Here is a tiny trained network, its code and every weight. The questions are about switching its units off for an input and a class, where a switched-off unit gives its printed mean instead of its output.

import numpy as np


def w(rows, s, z=0):
    codes = np.array(rows[::2]) - 128.0
    scale = np.full(codes.shape[1], s)
    scale[-1] = z or s
    return codes * scale


def norm(h):
    return h / np.sqrt((h * h).mean(-1, keepdims=True) + 1e-5)


def f(y):
    return y / 2 * (1 + np.tanh(0.7978845608 * (y + 0.044715 * y**3)))


def log_softmax(a):
    a = a - a.max(-1, keepdims=True)
    return a - np.log(np.exp(a).sum(-1, keepdims=True))


def net(x, mask):
    res = np.array(x, float).reshape(1, 4) / 4 @ E
    u = 0
    for l in range(2):
        y = f(norm(res) @ A[l][:, :-1].T + A[l][:, -1])
        res = res + np.where(mask[u : u + 7], y, B[l][:, -1]) @ B[l][:, :-1]
        u += 7
    return log_softmax(norm(res)[-1] @ U[:, :-1].T + U[:, -1])


A, B = {}, {}
E = w([
[215,156,141,35],'x0',
[180,4,190,194],'x1',
[84,80,118,89],'x2',
[165,119,66,132],'x3',
],0.0049)
A[0] = w([
[97,148,123,86,45],'0.n1',
[132,211,119,134,28],'0.n2',
[132,221,254,177,59],'0.n3',
[93,148,68,216,9],'0.n4',
[95,74,87,82,82],'0.n5',
[185,150,119,74,103],'0.n6',
[208,170,49,201,5],'0.n7',
],0.014,0.0016)
B[0] = w([
[162,57,74,171,176],'0.n1',
[147,124,64,201,225],'0.n2',
[99,37,112,48,246],'0.n3',
[76,213,238,141,253],'0.n4',
[62,52,104,91,185],'0.n5',
[39,180,255,178,246],'0.n6',
[89,21,115,19,217],'0.n7',
],0.01,0.0039)
A[1] = w([
[177,196,194,103,232],'1.n1',
[159,167,197,84,139],'1.n2',
[150,183,56,157,74],'1.n3',
[92,172,82,101,240],'1.n4',
[252,98,161,172,253],'1.n5',
[106,145,134,102,33],'1.n6',
[89,68,134,48,169],'1.n7',
],0.014,0.0015)
B[1] = w([
[44,58,212,176,153],'1.n1',
[20,182,113,186,160],'1.n2',
[210,108,133,186,141],'1.n3',
[204,79,202,131,163],'1.n4',
[213,91,153,250,149],'1.n5',
[106,29,62,102,140],'1.n6',
[211,169,109,16,254],'1.n7',
],0.013,0.0089)
U = w([
[9,111,221,152,196],'0',
[152,81,137,40,197],'1',
[236,67,169,216,160],'2',
[131,118,125,30,158],'3',
[85,169,95,124,125],'4',
[114,207,73,198,1],'5',
[88,151,54,154,16],'6',
[74,131,24,160,29],'7',
],0.013,0.0068)

Each question gives the input, the list of numbers given to net, and the class t.
The units are the neurons (one row each of A and B). Each row of codes is followed by its name. A weight is (code - 128) times the scale printed after its matrix; where a second scale follows, it is the last column's (A, B and U).
mask holds one flag per neuron, layer by layer. A switched-off neuron (its flag False) gives its mean, the last column of its row in B, instead of its output. The means were averaged over made-up inputs and are rounded, as every weight is.
A unit's drop is (log p(t) with every unit on - log p(t) with that unit switched off) / (log p(t) with every unit on - log p(t) with every unit switched off).
The circuit of an input: a set's keep is (log p(t) with only the set's units on - log p(t) with every unit switched off) / (log p(t) with every unit on - log p(t) with every unit switched off). Starting from the 12 units with the biggest drops (on a tie, the unit counted first), units are removed one at a time, each time the one whose removal leaves the highest keep (on an exact tie, the one counted first), for as long as the keep stays at least 0.8.
units of the circuit, in order: the units of the circuit, biggest drop first
most important unit: the unit with the biggest drop
top k neurons: the k neurons with the biggest drops, biggest first
top k neurons in layer l: the k neurons of layer l with the biggest drops, biggest first
drop of u: that unit's drop, to one decimal
input [-3,5,-1,7], class 3: most important unit	0.n7
input [-3,6,3,-5], class 2: top 4 neurons in layer 0	0.n7, 0.n4, 0.n6, 0.n3
input [-4,-6,6,-5], class 1: top 2 neurons	0.n5, 0.n6
input [8,-6,8,-1], class 0: top 4 neurons	0.n6, 0.n3, 0.n7, 1.n7
input [3,-5,-2,1], class 2: units of the circuit, in order	0.n2, 1.n3
input [-6,-6,-3,2], class 0: top 2 neurons in layer 1	1.n7, 1.n5
input [4,4,3,1], class 0: top 2 neurons in layer 0	0.n7, 0.n3
input [8,2,-4,-7], class 0: top 2 neurons in layer 1	1.n2, 1.n1
input [5,-3,4,-5], class 0: top 3 neurons in layer 0	0.n6, 0.n7, 0.n3
input [6,-7,1,-6], class 2: top 4 neurons	0.n2, 0.n4, 0.n1, 0.n7
input [7,-5,-1,7], class 0: top 2 neurons	0.n6, 0.n3
input [-5,3,-8,4], class 1: top 2 neurons	0.n7, 0.n6
input [2,-8,-3,7], class 2: top 2 neurons	0.n2, 0.n3
input [6,-3,-4,4], class 0: top 3 neurons	0.n6, 0.n3, 0.n5
input [-5,3,-8,-7], class 1: units of the circuit, in order	0.n3
input [-6,-7,-8,-6], class 1: top 4 neurons in layer 1	1.n4, 1.n2, 1.n1, 1.n5
input [4,-4,1,-3], class 0: top 3 neurons	0.n6, 1.n7, 1.n5
input [1,-8,-1,7], class 2: top 2 neurons	0.n2, 0.n3
input [-3,-8,3,8], class 2: top 2 neurons in layer 0	0.n3, 0.n2
input [3,-6,1,2], class 2: most important unit	0.n4
input [-2,4,1,-3], class 2: drop of 0.n5	1.3
input [-4,-8,-5,-1], class 2: drop of 0.n2	0.3
input [7,-4,0,-2], class 0: drop of 0.n6	1.3
input [7,-2,-2,1], class 0: drop of 1.n5	0.0
